In the rows, 128 means zero.
Here are made-up elements, facts about them, and rows of numbers that follow some of those facts. Name the element behind each unnamed row.

How the elements are related:
groza: refers to; degu: is directly part of
bretel groza vanar; greben groza febam; ziklas groza pledre; vorisul groza metrun
fleflas groza troplam; fleflas groza pezi; plestos groza stadas; voskes groza kleni
stirol groza gridro; plotutu groza tuges; susta groza zudul; grazi groza bozum
lazen groza punem; trustil groza klaro; stetol groza klaro; trodras groza skabesim
magri groza trari; plekli groza pegafek; vulen groza dronal; ribraklem groza trutrak
saven groza vutas; brubrol groza brunen; noluk groza domakek; nesan groza klebrek
fogreplu groza fleflas; bribebe groza breku; bribebe groza rugifu; kabobru groza nastur
fleru groza dogra; givem groza febam; breta groza brunen; klolem groza tristoles
klolem groza bavu; tutek groza tavon; stadas groza luskan; stadas groza brebal
tristaso groza trutrak; tristaso groza lisager; dratek groza luskan; skudre groza pabo
vutas groza kise; dagus groza popa; fleber groza plestos; ploklas groza rugifu
braklak groza klaro; zuko groza tretrir; kepas groza sestil; punem groza vanar
stipes groza dutrim; plozas groza droklo; klefe groza magri; klefe groza trari
repifan groza naklum; repifan groza trigran; flatek groza luskan; stigrusa groza noluk
sotum groza kupar; drifusol groza vodis; zuplim groza dronal; rimum groza klumi
draplus groza klura; bikleklal groza vanar; bristar groza domakek; klura groza gridro
flobapla groza flebram; pledre groza dreboston; medun groza zilus; medun groza rugifu
bragal groza stigrusa; nutril groza troso; breku groza nidrodrik; nidrodrik groza dreboston
skagon groza fleber; flustel groza gresten; bavu groza dratek; trozitok groza brunen
gravuk groza grukorur; nubre degu sofol; flebram degu mobreplus; naklum degu stometron
kogas degu mefos; pabo degu lobrol; gridro degu gridotro; bretel degu flotagos
greben degu grulam; ziklas degu sopluk; grukorur degu flubrul; lobrol degu mipok
klumi degu grulam; tretrir degu minivas; vorisul degu stometron; fleflas degu fistun
flubrul degu falem; plestos degu flike; voskes degu stometron; mudru degu tuge
trari degu stegu; bostem degu plinal; dutrim degu desok; stirol degu gridotro
plotutu degu sugan; zilus degu sopluk; susta degu grulam; popa degu vetol
grazi degu plisok; brunen degu flubrul; lazen degu flotagos; klodrok degu falem
pegafek degu falem; grulam degu plevul; trustil degu tuge; stetol degu tuge
gridotro degu kluskim; trodras degu sturer; magri degu stegu; plekli degu falem
vulen degu gridotro; rugifu degu sopluk; pazam degu minivas; ribraklem degu flotagos
saven degu bruzos; grepligrak degu lobrol; brubrol degu flubrul; noluk degu flakor
nastur degu mipok; zudul degu grulam; nesan degu sofol; fogreplu degu fistun
pezi degu fistun; bribebe degu sopluk; grunur degu vetol; kabobru degu mipok
fleru degu tuge; droklo degu lobrol; givem degu grulam; breta degu flubrul
rigros degu stegu; klaro degu tuge; velom degu dutropes; klolem degu flike
tutek degu pufu; stegu degu flakor; stadas degu flike; dronal degu gridotro
gazom degu pufu; tristaso degu flotagos; dratek degu flike; skudre degu lobrol
vetol degu stometron; dofon degu mipok; dreboston degu sopluk; kise degu bruzos
vutas degu bruzos; stola degu klimi; troplam degu fistun; sugan degu plevul
tavon degu pufu; fekle degu plevul; tuge degu dutropes; trutrak degu flotagos
zerati degu stometron; dagus degu vetol; tristoles degu flike; fleber degu flike
gaven degu talu; ploklas degu sopluk; braklak degu tuge; domakek degu flakor
gresten degu sofol; zuko degu minivas; kepas degu dutropes; punem degu flotagos
plisok degu flakor; stipes degu desok; plozas degu lobrol; lisager degu flotagos
sopluk degu falem; klefe degu stegu; repifan degu stometron; flatek degu flike
stigrusa degu flakor; breskofler degu sopluk; luskan degu flike; vanar degu flotagos
sotum degu dutropes; bozum degu plisok; flotagos degu talu; fistun degu bruzos
drifusol degu desok; zuplim degu gridotro; rimum degu grulam; klimi degu plinal
sestil degu dutropes; sofol degu desok; draplus degu gridotro; klebrek degu sofol
flike degu mefos; salur degu desok; pufu degu falem; drustir degu grulam
brebal degu flike; sturer degu dutropes; dogra degu tuge; kleni degu stometron
dradrir degu plisok; bikleklal degu flotagos; mibra degu mobreplus; bristar degu flakor
mobreplus degu bruzos; stemak degu bruzos; klura degu gridotro; flobapla degu mobreplus
skabesim degu sturer; pledre degu sopluk; medun degu sopluk; granis degu flotagos
troso degu stegu; tuges degu sugan; bragal degu flakor; vodis degu desok
trigran degu stometron; mulum degu fistun; nutril degu stegu; breku degu sopluk
kupar degu dutropes; nidrodrik degu sopluk; skagon degu flike; flustel degu sofol
fubri degu flakor; bavu degu flike; febam degu grulam; sipos degu flubrul
trozitok degu flubrul; doga degu flike; metrun degu stometron; gravuk degu flubrul

Some rows with their names:
minivas: [129 129 126 128 126 135 127 125 127 127 123 135 123 125 130 129 131 127
 127 127 130 128 130 122 126 130 126 129 131 135 125 128 125 127]
sestil: [163 143  99 134  81 118 109  92 128  94 100 158 168  95 130 115 123 157
 101 141 151 141 134 113 164 142  96 135 132 133 141 195 121 175]
klimi: [129 129 126 128 127 135 126 124 127 126 122 135 122 123 132 129 132 127
 127 127 131 128 129 122 127 131 126 129 132 134 125 128 126 128]
brunen: [148 136 145 143 100  77 134 135 157 101 142  97 125 111 125 128  91 138
 125 116 131 198 112 172 120 156 115 117 112  84 189 144 158 143]
tretrir: [129 138 116 145  96 166 126 141 136 114  93 145 135 123 135 122 125 149
 115 122 135 118 145 122 128 145  96 140 137 129 158 153 141 123]
vanar: [ 93 141 117 161 116 159 123 113 132  45 110  86 145 174 106  95 130  83
 115  84 198  90 155  70 144  88 104 147 117 132 165 119 143 120]
stipes: [125 122 109 119 157 134 149 126 116 142 146 127 111 127 127 132 161 117
 138 137 116 112 111 117 117 122 147 114 129 131  99  94 120 117]
plozas: [105 119 120 114 152 143 118 150 118 154 117 149 121 132 133 166 150 115
 118 114 122 107 117 121 104 123 154 111 138 127 112 101 120 122]
gravuk: [106 124 118 120 162  85 159 138 140 147 162 102 124 134 134 123 112 125
 138 118 100 129  97 193 130 120 151  88 113  87 144 134 163 129]
grepligrak: [130 130 122 127 131 146 128 124 125 123 117 147 108 117 135 133 138 125
 122 124 129 132 130 114 125 135 125 125 135 139 127 126 123 126]
flubrul: [125 132 126 130 129 108 146 135 141 130 141 108 125 126 136 123 115 133
 133 119 115 143 108 169 126 134 128 112 117  97 157 134 156 130]
zerati: [130 129 125 128 128 139 127 124 126 125 120 141 117 121 134 130 136 126
 124 127 130 129 130 118 126 131 126 126 133 136 127 127 123 126]
trustil: [159 126  68  96 117  71 122  82  95 146 138 135 209 127 129 141 174 139
 122 167 136 116  73 121 154 103 162 110 132  98  64 134 104 193]
klefe: [ 74 110 134 146 185 137 158 132 101 197 151 116 158  94  98  88 172 111
 183 146 158  99 160 168 105 107 161 164 137 156 151  51 102  95]
droklo: [129 137 146 130  93 173 106 137 128 127  88 149 112 125 162 145 129 132
 113 108 135 140 135 119 116 146 106 141 139 129 153 130 136 132]
stigrusa: [102 102 150 126 137 145 121 135 122 151 133 136 136 119 139 107 130 124
 133 135 141 121 173 146 118 133 129 147 142 157 134 118 123 137]
tristoles: [167 157 183 135 129 164 105 169 116 129 146 106 139 136 115 185 101 177
 115 146 102 151 172  75 183 131  89 169 110 106 171 138 114 101]
sipos: [123 133 126 132 130  98 153 138 146 134 148  97 125 129 137 120 109 135
 135 116 110 149 101 186 127 136 129 105 112  82 170 136 168 131]
zuplim: [108 106  88 115 189 185 169 142 106 135 122 172  58 125 151 137 181 109
 114 125 101 115 124 109 120 119 142  96 153 143 111 119 121 116]

Which element is each row?
No name comes twice in this set of rows, the named rows included.
[ 85 119 147 156 156 153 151 126 106 185 135 118 153  90 112  76 160 118
 181 144 164 116 169 167 111 118 138 179 138 158 172  65 110 101] => magri
[105 119  90 130 155 137 136 154 127 138 124 145 145 131 108 142 147 132
 118 128 121  84 126 125 117 121 142 111 135 127 118 123 126 113] => zuko
[ 98 129 162 163 127 167 147 119 110 172 119 117 150  87 126  67 149 126
 179 140 170 133 179 167 118 132 114 193 139 160 193  80 119 107] => trari
[114 111 163 134 108 160 116 128 127 138 116 138 131 115 152  94 119 132
 129 132 147 137 182 145 125 145 104 162 143 157 155 133 131 141] => domakek
[ 80 132 105 154 145 144 129 120 128  58 127  85 147 177  91 104 140  75
 117  87 190  74 146  71 137  77 127 132 116 130 144 103 135 116] => punem
[183 142  94 113  59 101 110  68 104 120 107 136 202 118 156 122 154 156
 118 161 148 149  92 118 166 126 115 140 132 101 103 164 120 202] => klaro
[139 126  73 117 139  87 119 104 119 118 132 159 177 102 105 136 145 140
 105 147 139 107 116 115 152 119 143 106 131 133 100 165 105 164] => kepas
[149 141 136 134  98 166 136 114 126 118 115 127 105 120 155 110 142 133
 133 131 128 146 130 114 130 145 100 144 131 134 141 124 137 127] => dutrim

The same elements again, as new rows of numbers:
Some elements and their rows:
rigros: [142 122 124  94 116 127 144 124 122  87 147 136  78 149 121 162 130 134
 147 119 133 122 147 159 137 144  58 137  95 140 135 103 112 155 127 136
 150 113 124 128 118  97 142 134 117 145 126 119 125 134  86 122 136]
bruzos: [115  90  99 157 142 147 134 121 149 143 133  99 116 122 126 125 113 121
 117 133 140 148 130 108 114 116 140 122 121 117 142  99 132 135 108 124
 159 116 137 124 110 130  97 111 129 126 123 133 101 157 101 108 124]
luskan: [163 104 132  93 137 129 150 114 145  83 134 157 134  71  81  96 164  96
 114 161 157  57 184 139 130  73 120 137 138 121  74 193 152 127 117 109
 159  85 124 175 122 219 145  98  91 100 153 142 114 147 132 170 139]
trigran: [134  96 116 131 132 153 131 133 115 114 121 137 129 125 139 132 135 128
 118 128 137 129 137 115 121 118 122 140 110 127 130 128 134 144 125 123
 144 120 121 123 105 113 119 115 108 116 127 125 125 141 106 128 134]
vodis: [134  97 113 131 133 151 131 133 118 115 122 135 129 124 139 132 135 126
 118 127 137 130 139 114 121 118 122 140 111 128 130 129 134 144 124 125
 144 118 121 124 108 114 118 115 109 116 126 126 125 141 107 128 133]
breta: [ 60 141 104 125 131 153 124 151 117 132 119 134 114 152 110 176 106 155
 105 135 191 104 120 112  83 129  92  98 168 105 153 142 105 154 122 110
 121 177 141 144 142 104 150 136 123  98 169 124 153 135 146  66 145]
sofol: [121 119 107 158 125 146 138 131 132 134 122 102 123 124 120 124 120 135
 123 128 139 140 127 108 123 115 136 129 128 129 143  94 131 144 119 134
 143  94 131 124 125 140 116 114 132 135 125 130 104 159 105 105 120]
talu: [115 121 118 150 108 154 148 133 126 136 111 108 127 114 119 120 124 131
 130 125 121 140 123  86 119 109 126 158 130 147 124  91 127 158 129 145
 129 103 133 117 143 127 122 126 133 119 139 142 108 149 123 119 105]
tuges: [137 112 105 154 141 164 151 136  90  83 116 132 161 120 144 151 149 133
 123 134 124 143 147 123 144 120 141 124 121 149 156 156 143 140 119 136
 133 110 109 125 100 111 137 129 112 113 132 123 134 128 107 113 130]
stipes: [109 105 102 125 138 144 141 114 134 120 139 124 110 130 128 152 123 127
 128 132 127 126 126 116 121 123 119 123 126 136 146 118 132 145 104 151
 125 129 131 125 133 115 112 116 134 128 130 119 140 132 119 114 130]
klumi: [139 115 101 163 147 170 159 135  77  68 114 131 175 117 148 163 155 133
 125 137 117 150 153 128 154 123 148 117 125 159 168 170 148 137 116 142
 129 108 104 127  94 109 144 134 112 111 133 123 139 120 106 108 129]
dagus: [109 105 102 125 137 145 141 113 135 121 140 123 109 129 128 152 123 127
 129 133 127 128 126 116 121 123 120 122 126 136 147 117 132 146 104 151
 125 129 131 125 132 115 111 117 133 128 129 120 139 133 117 113 131]
flubrul: [102 132  96 141 138 153 134 170 106 145 116  96 134 135 130 108 106 135
 100 112 176  98 119 102 111 130 126 110 129 121 146 114 110 146 132 120
 156 100 145 137 152 128 133 134 143 128 148 104 121 155 124  95 113]
pegafek: [118 106 105 118 143 155 128 164  98 123 117 130 138 133 147 119 124 126
  99 115 166  96 131 111 110 131 114 124 112 122 132 144 116 144 134 114
 155 123 133 135 129 105 131 131 118 112 145 104 137 137 122 121 127]
bristar: [137 132 128  96 157  85 106  98 161  98 188  93  88 117 137 165 138 137
 133  87 127 137 194 105 143 135  78 125 101 123 163 120 122 191 141 170
 165 106  97 113 171  95 130 136 118 136 111 134 156 108 116  80 130]
mobreplus: [113  80  97 158 148 148 132 118 157 146 137  96 114 122 128 125 110 116
 117 133 139 154 132 108 110 116 143 119 120 112 142  98 132 133 105 121
 164 122 141 123 103 128  90 109 128 125 122 135  98 156  99 109 125]
zerati: [122 103 108 126 136 145 135 125 127 117 131 130 119 126 133 143 130 126
 122 130 131 127 133 115 121 121 119 130 118 133 137 125 133 144 113 138
 134 123 126 125 121 115 115 116 122 122 128 123 132 136 114 122 131]
repifan: [102 106  99 122 138 144 144 109 136 121 144 123 106 133 125 157 120 128
 131 134 125 126 122 117 121 124 119 118 130 138 150 115 132 147 101 157
 121 133 134 127 138 114 110 117 139 132 131 116 144 129 122 110 130]
fekle: [125 114 101 145 143 157 152 126 102  90 127 127 144 123 138 159 141 130
 127 135 122 138 141 122 140 123 135 118 127 150 159 149 140 140 109 149
 126 117 115 128 115 113 131 128 125 119 132 121 140 125 113 110 128]

Rows to name:
No name comes twice in this set of rows, the named rows included.
[121 127 115  88 119 125 153 108 131  90 160 129  64 156 113 177 119 138
 157 122 126 120 134 161 137 148  57 124 109 144 149  91 112 159 111 157
 137 121 133 128 136  95 137 135 135 155 128 111 137 126  94 110 136] => klefe
[124 132 100 173 132 156 154 133 107 108 117 100 148 120 125 140 131 141
 127 133 129 146 134 115 141 117 147 118 136 146 164 119 139 142 116 145
 132  88 120 127 121 137 133 126 134 131 130 126 114 147 106  95 117] => plevul
[126 123 116  96 121 129 148 115 129  95 152 129  76 150 118 168 123 136
 149 123 128 121 137 152 134 143  68 129 107 141 144  99 115 155 116 150
 139 119 130 128 131 100 134 132 129 148 127 115 133 129  95 115 135] => grazi
[145 107 128  91 137 128 153 102 146  90 138 145 130  84  87 111 155 107
 123 164 157  58 167 132 124  76 122 139 141 123  96 180 156 132 109 123
 149  91 126 168 138 200 138  97 102 108 149 133 123 139 130 163 145] => tristoles
[101  63  91 127 161 145 135  99 161 133 156 116 101 128 135 153 112 107
 120 139 128 144 132 117 108 125 128 112 118 119 145 120 132 133  88 136
 149 158 142 124 110 103  82 110 129 118 125 126 131 130 111 117 135] => flobapla
[ 99 132  93 137 140 153 134 176 103 145 116  95 135 137 131 106 105 136
  96 110 180  92 118 102 108 132 124 107 129 119 146 118 105 146 134 119
 159 103 147 139 156 125 135 138 145 128 151 100 124 153 127  95 113] => sopluk
[115 104 119 121 118 155 145 127 123 119 121 134 123 116 130 138 133 121
 129 128 113 131 129  93 116 115 112 160 119 151 118 120 127 157 123 149
 122 133 129 117 139 102 118 127 124 107 142 137 135 127 132 135 116] => gaven
[145 111 103 165 145 173 157 140  72  67 109 135 179 118 150 157 158 135
 125 136 119 151 154 128 153 121 149 123 122 156 163 171 149 136 121 135
 133 106 102 126  86 108 147 134 106 107 134 122 136 122 103 111 129] => febam
[127 121  94 159 150 166 164 126  87  71 124 125 165 119 142 173 149 134
 130 139 112 148 148 128 155 125 146 109 133 164 175 166 146 137 105 156
 119 114 109 129 107 109 141 136 125 117 135 120 146 115 113 101 127] => drustir
[108 118 128 147  93 161 156 136 126 139 103 110 131 105 116 117 127 124
 135 124 103 149 119  68 114 104 120 184 130 161 107  85 123 168 138 153
 120 114 138 108 155 116 121 134 134 106 150 156 110 142 138 130  91] => flotagos
[ 88 117  89 107 151 151 137 154 108 132 134 117 121 142 137 134 108 128
 103 117 166  85 117 111 108 139 112 102 128 127 148 137 109 146 118 136
 141 135 147 139 160 103 128 137 145 123 153  92 155 127 137 103 122] => gravuk
[123  94 147 126  93 176 148 137 100 117  98 154 142 104 138 119 134 118
 127 125 107 150 120  77 116 101 109 199 115 156  84 118 131 171 153 132
 130 141 130 109 122  87 126 130 100  83 152 161 134 128 140 158 102] => trutrak

Now the same elements, written a new way:
Named rows:
ribraklem: [133 144 125 116  95 129 159 128 127 134  94 137 118 120 138 119  66 109
 114 127 144  81  87 136  92 151 135  44 141 113  62 118 130  88 101 133]
flakor: [114 132 136 116 121 126 172 127 131 118 151 119 124 126 132 128 139 135
 125 110 136 134 136 105 175 138 111 165 139 128 122 138 123 125 115 138]
fubri: [125 107 128 125 112 127 158 131 132 119 123 100 124 131 133 122 146 141
 122 115 140 130 133 129 146 134 114 142 133 120 138 127 133 123 120 145]
gazom: [ 99 139 125 135 132 128  92 131 132 104 128 134 121 131 122 144 126 115
 126 128 124 125 125 131 154 126 146 100 121 138 136 121 135 145 124 138]
pufu: [ 91 159 133 123 138 127 116 126 130 107 155 147 121 126 124 146 122 113
 128 121 122 130 128 108 182 130 139 130 128 143 120 133 124 144 117 131]
skudre: [137  99 136 131 129 122 151 114 127 116 117 135 126 125 135 126 119 125
 136 136 110 116 117 136 119 166 141 128 134 119 118 131 132 103 132 115]
trodras: [171 116 133 156 115 122 129 149 109 133 116 166 145 124 121  97 100  98
 123 101 159 146 119 138 120 132 154 151 120 104 125 176 135 156 114 142]
sturer: [144 135 140 115 134 131 144 134 111 123 141 162 145 122 129 120 149 115
 129 128 136 136 133 112 137 131 131 160 134 131 114 149 109 154 123 136]
dreboston: [ 85 161 118 129 136 141  65 138 133 105 129 124 123 136 120 154 146 118
 120 127 135 133 140 129 155  94 135  91 118 149 150 104 129 167 124 146]
rimum: [140 151 107  98 150 114 128  76 145 126 112 123 134 122 148 135 144 109
 138 138 126 158 141 124   6 131 134 166 123 122 157 121 159 127  91 101]
brebal: [146 132 120 137 143 133 115 156 111 164 141 113 126 137 111 139 154 149
 140 132 123 105 120 145 128  75 102 158  95 145 104 115 132 111 116 130]
sestil: [188 131 124  94 133 130 100 133 106 137 109 134 137 130 143 114 166 122
 125 107 135 110 137 157 140 116 128 130 113 137 132 117 117 168 112 143]
trustil: [175  88 140 132 129 129 154 134 106 112  88 176 151 123 127 114 139  97
 126 132 137 116 121 137  78 145 152 132 131 112 116 163 132 153 114 142]
vulen: [126 102 128 134 126 119 161 120 143 135 115 152 131 125 120 130 108 128
 125 133 129 136 121 111  98 135 135 126 139 120 146 147 138 122 135 119]
dronal: [136 132 128 123 132 130 113 138 136 149 126 112 132 130 124 125 139 143
 121 130 126 127 147 123 133 105 108 111 132 137 145 130 120 149 152 129]
kabobru: [135 112 127 136 123 115 157 128 140 140 116 149 129 125 119 125 100 122
 120 121 133 126 119 115 116 129 136 122 134 120 136 157 142 130 126 128]
bikleklal: [123 133 118 116  90 122 149 138 154 149 114 157 114 122 129 117  85 121
 120 144 161 149  86 115  61 142 132  66 142 119 105 127 128 110 111 121]
mulum: [146 112 129 139 140 132 131 113 131 149 108 137 132 130 129 130  85 144
 124 107 113 121 144 138 148 129 130 112 138 125 160 112 118 112 168  99]
klolem: [137 102 120 147 137 122 160 138 117 150 130 153 124 132 106 143 122 135
 143 135 126 116  94 131  94 105 129 173 104 128 104 131 150  82  97 118]

Name these rows:
No name comes twice in this set of rows, the named rows included.
[130 146 122 127 133 121 111 113 129 132 132  99 135 124 135 118 133 123
 129 140 119 127 138 131  93 124 127 134 125 122 132 134 138 130 133 126] => fekle
[146 128 136 121 133 134 104 131 120 130 129  95 126 130 139 123 149 140
 133 134 105 106 142 150 154 136 114 113 125 135 118 115 113 131 148 128] => pabo
[162 101 130 139 142 127 137 103 134 137 101 156 122 130 138 131  73 134
 135  94 115 139 135 149 135 162 144 137 132 119 161 112 127 101 140  80] => fogreplu
[172 119 127 141 122 142 132 131  89 110 102 178 153 126 136 105 124  93
 132 103 170 157 122 152  85 137 159 174 119 103 124 133 125 141  93 133] => fleru
[116 193 130 153 153 144  91 120 126 128 124  50 148 124 130 129 133 113
 125 146 114 124 188 126  40  88  92 128 132 118 116 144 143 148 139 125] => zudul
[130 164 106 107 125 113  67 110 129 152 167  83 135 126 142  99 164 141
 133 146 130 154 133 138 115 105 128 149 110 131 157 112 123 142 150 134] => tuges
[124 110 130 137 148 145 179 101 130 121  80 156 139 128 127 157  92 126
 121 120 123 114 146 116  76 126 126 116 152 119 141 110 134  99 131 100] => saven
[123 159 135 114 121 129 142 132 134 135 149 140 120 122 131 127 111 124
 129 125 135 140 124 109 136 139 117 127 138 133  98 132 114 125 115 117] => talu
[135 117 125 135 134 128 133 137 122 143 132 129 126 131 119 133 138 138
 136 138 124 119 118 133 115 112 121 146 115 132 117 125 133 112 123 124] => kogas
[132 162 117 105  95 135 102 154 147 162 125 116 115 126 132 114 117 137
 116 140 157 139 112 128  96 113 106  51 134 135 105 112 111 137 128 131] => vanar
[121 136 106 116 120 102 113  93 136 139 155 124 134 120 139 103 133 127
 137 149 134 164 107 125  80 136 156 164 118 115 158 128 141 115 134 121] => plotutu
[127  81 143 110 145 106 120 121 160  94 105 153 102 129 127 157 152 114
 136 157  77 102 112 130 133 179 154  80 127 150 135 148 149 151 120 118] => tutek

